Where the symbols take the states:
j547: ξ>j174, φ>j519, ω>j385, θ>j130, χ>j57
j259: ξ>j103, φ>j232, ω>j85, θ>j406, χ>j427
j647: ξ>j567, φ>j227, ω>j987, θ>j700, χ>j483
j404: ξ>j218, φ>j234, ω>j475, θ>j422, χ>j605
j335: ξ>j227, φ>j57, ω>j547, θ>j830, χ>j528
j3: ξ>j535, φ>j209, ω>j493, θ>j500, χ>j894
j427: ξ>j406, φ>j572, ω>j232, θ>j858, χ>j196
j967: ξ>j234, φ>j85, ω>j742, θ>j103, χ>j259
j676: ξ>j133, φ>j901, ω>j366, θ>j385, χ>j346
j901: ξ>j351, φ>j562, ω>j101, θ>j18, χ>j363
j588: ξ>j85, φ>j842, ω>j700, θ>j232, χ>j835
j989: ξ>j126, φ>j366, ω>j565, θ>j133, χ>j676
j227: ξ>j403, φ>j130, ω>j174, θ>j335, χ>j830
j610: ξ>j941, φ>j274, ω>j528, θ>j671, χ>j987
j930: ξ>j280, φ>j916, ω>j890, θ>j188, χ>j299
j406: ξ>j259, φ>j835, ω>j588, θ>j427, χ>j858
j234: ξ>j231, φ>j504, ω>j196, θ>j967, χ>j103
j280: ξ>j694, φ>j339, ω>j605, θ>j930, χ>j188
j219: ξ>j433, φ>j107, ω>j889, θ>j654, χ>j787
j532: ξ>j493, φ>j930, ω>j694, θ>j209, χ>j706
j671: ξ>j610, φ>j748, ω>j332, θ>j987, χ>j403
j633: ξ>j363, φ>j705, ω>j963, θ>j759, χ>j530
j500: ξ>j3, φ>j706, ω>j532, θ>j894, χ>j433
j705: ξ>j932, φ>j535, ω>j906, θ>j515, χ>j467
j572: ξ>j835, φ>j671, ω>j941, θ>j97, χ>j567
j748: ξ>j274, φ>j385, ω>j133, θ>j174, χ>j547
j890: ξ>j605, φ>j259, ω>j967, θ>j339, χ>j916
j475: ξ>j944, φ>j196, ω>j427, θ>j231, χ>j234
j515: ξ>j705, φ>j3, ω>j501, θ>j467, χ>j796
j299: ξ>j188, φ>j475, ω>j916, θ>j218, χ>j404
j85: ξ>j504, φ>j483, ω>j647, θ>j588, χ>j232
j830: ξ>j335, φ>j126, ω>j130, θ>j528, χ>j332
j209: ξ>j532, φ>j188, ω>j280, θ>j706, χ>j889
j196: ξ>j858, φ>j567, ω>j572, θ>j742, χ>j504
j218: ξ>j299, φ>j231, ω>j944, θ>j404, χ>j422
j18: ξ>j901, φ>j963, ω>j266, θ>j363, χ>j633
j535: ξ>j501, φ>j532, ω>j787, θ>j3, χ>j500
j133: ξ>j989, φ>j351, ω>j908, θ>j676, χ>j385
j332: ξ>j528, φ>j133, ω>j126, θ>j274, χ>j748
j700: ξ>j647, φ>j335, ω>j403, θ>j483, χ>j842
j504: ξ>j742, φ>j700, ω>j567, θ>j85, χ>j588
j932: ξ>j963, φ>j501, ω>j754, θ>j705, χ>j515
j422: ξ>j404, φ>j967, ω>j231, θ>j605, χ>j890
j130: ξ>j547, φ>j329, ω>j346, θ>j57, χ>j126
j941: ξ>j842, φ>j332, ω>j830, θ>j610, χ>j671
j493: ξ>j787, φ>j280, ω>j374, θ>j532, χ>j209
j231: ξ>j475, φ>j742, ω>j858, θ>j234, χ>j967
j759: ξ>j633, φ>j515, ω>j932, θ>j530, χ>j100
j796: ξ>j467, φ>j894, ω>j3, θ>j537, χ>j212
j519: ξ>j346, φ>j633, ω>j18, θ>j329, χ>j565
j842: ξ>j483, φ>j528, ω>j335, θ>j941, χ>j610
j351: ξ>j366, φ>j266, ω>j100, θ>j901, χ>j18
j565: ξ>j329, φ>j530, ω>j633, θ>j908, χ>j366
j562: ξ>j266, φ>j754, ω>j537, θ>j963, χ>j932
j944: ξ>j916, φ>j858, ω>j406, θ>j475, χ>j231
j537: ξ>j796, φ>j433, ω>j500, θ>j212, χ>j754
j212: ξ>j537, φ>j219, ω>j894, θ>j754, χ>j906
j528: ξ>j830, φ>j989, ω>j57, θ>j332, χ>j274
j433: ξ>j894, φ>j674, ω>j706, θ>j219, χ>j654
j916: ξ>j339, φ>j427, ω>j259, θ>j944, χ>j475
j339: ξ>j890, φ>j406, ω>j103, θ>j916, χ>j944
j100: ξ>j530, φ>j796, ω>j515, θ>j101, χ>j266
j174: ξ>j748, φ>j346, ω>j676, θ>j547, χ>j130
j567: ξ>j97, φ>j403, ω>j671, θ>j647, χ>j700
j963: ξ>j562, φ>j906, ω>j212, θ>j932, χ>j705
j274: ξ>j332, φ>j676, ω>j989, θ>j748, χ>j174
j889: ξ>j706, φ>j218, ω>j188, θ>j674, χ>j107
j530: ξ>j759, φ>j467, ω>j705, θ>j100, χ>j101
j835: ξ>j232, φ>j610, ω>j842, θ>j572, χ>j97
j654: ξ>j219, φ>j374, ω>j674, θ>j787, χ>j493
j346: ξ>j385, φ>j363, ω>j901, θ>j519, χ>j329
j742: ξ>j196, φ>j647, ω>j97, θ>j504, χ>j85
j374: ξ>j107, φ>j605, ω>j404, θ>j694, χ>j280
j467: ξ>j515, φ>j500, ω>j535, θ>j796, χ>j537
j329: ξ>j519, φ>j759, ω>j363, θ>j565, χ>j908
j232: ξ>j588, φ>j941, ω>j483, θ>j835, χ>j572
j363: ξ>j18, φ>j932, ω>j562, θ>j633, χ>j759
j57: ξ>j130, φ>j565, ω>j519, θ>j126, χ>j989
j188: ξ>j930, φ>j944, ω>j339, θ>j299, χ>j218
j403: ξ>j987, φ>j547, ω>j748, θ>j227, χ>j335
j694: ξ>j374, φ>j890, ω>j422, θ>j280, χ>j930
j605: ξ>j422, φ>j103, ω>j234, θ>j890, χ>j339
j97: ξ>j572, φ>j987, ω>j610, θ>j567, χ>j647
j906: ξ>j754, φ>j787, ω>j219, θ>j501, χ>j535
j101: ξ>j100, φ>j537, ω>j467, θ>j266, χ>j562
j894: ξ>j500, φ>j889, ω>j209, θ>j433, χ>j219
j787: ξ>j654, φ>j694, ω>j107, θ>j493, χ>j532
j674: ξ>j889, φ>j404, ω>j299, θ>j107, χ>j374
j501: ξ>j906, φ>j493, ω>j654, θ>j535, χ>j3
j858: ξ>j427, φ>j97, ω>j835, θ>j196, χ>j742
j754: ξ>j212, φ>j654, ω>j433, θ>j906, χ>j501
j107: ξ>j674, φ>j422, ω>j218, θ>j374, χ>j694
j908: ξ>j565, φ>j100, ω>j759, θ>j366, χ>j351
j366: ξ>j908, φ>j101, ω>j530, θ>j351, χ>j901
j385: ξ>j676, φ>j18, ω>j351, θ>j346, χ>j519
j266: ξ>j101, φ>j212, ω>j796, θ>j562, χ>j963
j987: ξ>j671, φ>j174, ω>j274, θ>j403, χ>j227
j483: ξ>j700, φ>j830, ω>j227, θ>j842, χ>j941
j103: ξ>j967, φ>j588, ω>j504, θ>j259, χ>j406
j706: ξ>j209, φ>j299, ω>j930, θ>j889, χ>j674
j126: ξ>j57, φ>j908, ω>j329, θ>j989, χ>j133

In the rows, 54 stands for zero.

The rows follow the links: the fewer symbols apart two states are, the more alike their rows tend to be.

Each row is also shifted at random along 2 hidden directions that mean nothing.

Row, then state:
45 69 43 53 67 47 58 53 58 59 63 53 50 55 56 59 43 58 53 45 51 48 58 57 55 49 58 50 49 48 59 48 54 61 52 63 52 49 51 59 50 48 53 50 -> j266
74 40 64 56 58 57 50 53 52 46 44 57 56 53 54 50 61 50 55 57 56 52 48 49 58 53 49 55 62 59 50 56 51 50 57 42 55 58 51 50 56 57 56 51 -> j742
40 51 60 57 57 53 56 54 44 54 51 48 62 64 57 47 54 47 61 58 54 55 60 63 50 54 53 55 60 57 44 56 51 57 55 55 49 62 63 53 59 49 52 59 -> j374
68 44 51 48 63 46 58 63 56 51 49 59 49 45 57 49 56 61 46 54 51 54 44 44 58 53 46 50 59 56 54 52 43 50 54 48 64 54 45 50 49 54 51 56 -> j671
67 60 43 48 52 51 55 57 60 55 57 56 45 43 53 59 49 63 44 48 52 53 51 47 55 54 54 50 45 50 62 51 54 52 50 56 58 46 45 54 46 55 54 52 -> j989
60 51 49 49 37 59 48 51 62 55 56 60 46 41 45 56 60 58 47 55 52 59 45 44 54 57 55 55 49 48 62 51 58 47 52 51 60 46 49 54 50 62 53 49 -> j748
32 68 43 52 72 42 60 56 58 59 64 54 50 56 58 57 42 58 53 45 49 48 56 58 56 48 56 49 52 48 57 48 50 62 53 63 55 50 52 58 49 46 50 53 -> j562
67 55 48 51 60 52 53 53 64 53 56 63 45 45 51 58 54 59 48 48 51 51 45 44 60 51 53 51 52 49 63 50 52 51 54 51 60 47 44 54 48 57 54 46 -> j174
52 63 55 61 76 49 54 47 56 58 61 54 57 65 57 55 45 47 65 48 52 45 60 63 57 45 59 52 61 49 55 50 53 64 57 59 48 54 59 61 57 47 54 47 -> j3
65 55 47 50 43 56 50 52 63 54 56 60 45 42 49 60 56 60 45 51 53 55 47 45 55 55 55 53 46 49 63 51 57 49 52 52 59 45 46 54 49 60 55 49 -> j547
55 49 65 61 54 64 49 49 47 46 46 52 60 62 55 55 58 46 59 55 60 50 57 58 54 53 54 56 56 62 47 59 59 53 55 45 47 57 53 48 59 55 63 50 -> j605
47 61 53 57 43 57 50 45 52 61 63 48 58 60 48 53 51 47 62 55 54 57 63 62 48 54 62 58 53 46 54 52 60 58 55 64 45 53 67 60 58 51 50 54 -> j501
70 44 59 54 37 67 47 52 53 44 44 57 52 47 50 57 63 53 48 56 59 55 49 46 54 58 52 56 48 60 53 58 60 45 52 41 54 51 46 46 54 63 62 50 -> j572
60 46 51 49 69 44 55 58 64 54 53 66 46 45 54 50 56 60 50 53 47 52 40 43 62 49 49 50 64 49 60 49 43 52 56 50 66 52 48 56 49 55 47 50 -> j830
58 40 63 55 61 55 51 54 55 46 44 60 55 53 54 49 62 51 55 57 54 52 44 47 59 52 48 55 64 58 51 56 49 50 57 42 59 57 50 50 55 58 55 51 -> j504
58 49 65 61 53 62 49 48 47 49 48 50 61 64 54 51 57 43 63 57 58 52 59 60 52 53 55 57 59 58 47 58 57 55 57 49 45 59 61 53 61 54 58 52 -> j299
49 49 65 61 59 61 50 48 48 47 46 53 60 63 55 53 57 45 61 55 58 49 55 59 55 52 54 56 58 60 48 58 56 55 56 45 48 58 55 50 60 55 61 49 -> j422
84 65 57 61 68 57 56 51 44 51 52 43 60 65 61 60 42 48 59 47 60 42 70 66 52 49 59 51 49 62 49 55 59 61 52 55 39 57 53 53 57 46 64 51 -> j532
6 38 60 51 42 52 56 61 46 48 44 54 58 55 54 43 66 54 52 65 54 63 46 51 49 60 43 57 60 60 43 59 46 47 55 45 61 62 56 46 55 57 49 64 -> j103
86 59 47 50 41 60 49 52 60 53 56 56 46 42 49 62 53 59 44 49 55 53 52 46 55 56 57 52 41 51 63 51 61 48 50 53 54 44 44 53 49 59 58 48 -> j130
51 45 54 49 48 54 54 60 53 46 45 57 50 45 54 54 60 60 44 55 55 55 44 45 55 58 47 52 50 60 53 57 51 46 52 44 61 53 43 45 49 58 56 55 -> j700
18 61 45 49 29 52 55 53 50 63 64 45 56 53 48 50 52 54 53 58 52 65 61 60 42 61 57 58 47 46 53 52 58 54 51 68 51 53 67 59 54 51 45 64 -> j467
22 62 44 51 40 52 51 48 63 62 66 57 48 49 45 55 54 56 53 53 49 60 50 52 51 55 59 56 50 40 61 48 57 54 53 64 57 47 60 60 52 56 47 51 -> j633
58 65 56 60 76 52 57 53 48 52 54 47 59 67 62 58 43 49 60 46 57 42 65 65 55 47 56 50 53 60 49 54 55 63 53 55 44 56 53 53 56 45 61 51 -> j493
90 45 53 47 1 72 46 55 47 50 46 46 52 37 44 56 66 57 41 63 61 68 56 44 43 69 53 59 34 59 54 59 68 38 47 49 50 50 51 46 53 64 59 61 -> j941
80 62 43 49 60 48 58 58 60 56 58 55 45 45 56 60 46 63 45 46 51 49 52 48 57 51 54 48 45 52 62 49 52 54 50 57 56 47 44 54 46 52 55 53 -> j133
46 68 44 53 53 52 54 49 60 60 64 53 50 52 51 60 46 56 53 47 52 52 57 56 53 52 60 52 46 46 61 49 59 57 52 63 52 47 55 59 51 52 53 50 -> j100
61 39 63 53 39 60 52 56 45 48 43 51 59 53 53 48 63 50 53 63 57 59 53 52 50 59 48 57 56 62 46 59 54 47 53 45 53 60 55 47 57 57 55 60 -> j406
87 44 62 56 42 67 45 50 53 45 43 56 54 49 50 57 63 51 52 55 59 54 50 48 56 56 52 56 50 60 54 57 61 46 53 41 52 52 47 48 56 62 63 48 -> j232
50 40 62 54 55 53 55 60 47 46 42 53 58 56 58 46 61 52 54 60 56 55 50 52 53 55 46 54 61 63 45 58 48 50 55 45 56 61 52 47 56 54 54 60 -> j259
12 46 63 59 77 46 55 54 51 51 50 57 60 67 59 45 56 47 65 56 51 50 49 59 58 48 49 54 73 55 45 54 43 59 60 49 58 63 60 54 58 50 49 54 -> j188
62 47 62 56 55 59 54 57 44 45 42 49 59 58 59 53 57 51 53 56 59 51 57 56 53 55 49 53 52 67 44 60 54 51 53 43 49 59 49 45 56 53 61 56 -> j231
70 58 42 46 29 54 53 55 56 62 61 49 49 41 47 55 53 60 45 55 52 63 56 49 47 60 56 55 42 47 60 50 59 49 49 63 54 48 56 56 50 56 48 59 -> j519

Where do the symbols, taken in turn from left to right, take each start?
Answers are names.
67 44 52 47 49 50 55 60 56 52 50 58 49 43 53 50 59 60 46 57 51 58 45 44 55 56 48 53 55 54 55 53 48 47 53 49 62 53 49 51 50 57 49 58
θ ω χ => j547
62 51 63 60 63 54 54 52 45 53 50 48 62 65 58 49 51 46 63 57 56 51 62 62 52 51 54 55 61 58 45 55 52 58 56 53 46 62 61 54 59 48 54 56
χ χ ξ θ => j299
38 43 61 54 49 57 55 59 44 45 42 51 59 57 57 49 60 52 52 59 58 56 52 53 52 58 47 54 55 64 43 60 51 49 52 45 54 60 51 45 55 55 57 60
ω ξ θ φ => j567
27 36 61 52 33 62 47 53 53 48 45 60 54 49 47 48 70 52 52 64 54 63 41 46 52 60 49 59 58 55 50 58 54 44 55 44 61 56 55 48 56 64 52 55
θ χ ω θ => j941
24 46 65 59 50 60 49 49 49 48 47 54 60 62 53 50 61 45 61 59 56 55 52 58 53 55 52 58 61 57 46 58 55 52 56 47 52 59 59 51 60 57 56 52
θ φ => j967
14 60 53 58 82 41 57 51 58 59 62 58 55 66 57 50 47 50 64 50 47 48 53 62 58 44 56 53 69 46 54 49 45 65 59 61 56 57 62 62 55 46 46 50
φ χ ξ => j209
48 47 62 56 50 60 53 56 44 44 42 50 59 58 58 53 59 51 54 57 59 53 55 55 52 57 49 54 52 65 45 61 55 51 52 44 50 59 49 45 57 55 61 57
ξ θ θ ξ => j475
48 64 56 60 40 65 48 44 49 55 58 46 59 62 50 59 51 46 60 53 58 53 65 64 48 56 62 58 46 53 53 55 66 57 52 59 41 52 61 55 59 53 59 51
ω ξ ω => j280
65 63 52 57 60 50 55 49 53 61 62 48 58 61 54 53 45 49 61 51 53 52 65 63 51 50 60 54 56 48 55 50 55 61 55 64 46 55 64 62 56 47 50 54
ξ φ => j219
45 69 44 53 79 40 62 56 57 59 63 52 50 58 60 58 40 58 54 44 49 45 58 59 57 46 56 47 53 50 57 48 48 64 53 63 54 52 51 59 49 44 50 53
ξ χ => j932
73 51 64 61 63 57 53 50 45 52 50 48 63 65 58 51 51 44 64 55 57 49 62 62 54 50 55 55 61 59 46 56 54 58 56 52 44 62 61 54 60 49 56 53
ω θ φ => j259
66 47 51 50 59 49 53 55 63 54 55 64 47 45 51 52 57 59 50 53 49 54 42 43 60 51 51 52 60 48 60 50 48 50 56 50 63 50 49 56 49 57 50 50
ξ θ φ => j989
58 63 49 55 72 44 59 53 53 61 63 49 56 61 58 53 42 52 59 49 49 48 62 62 54 47 58 51 59 48 54 49 49 63 55 65 50 55 61 61 54 44 48 55
θ θ θ θ => j501
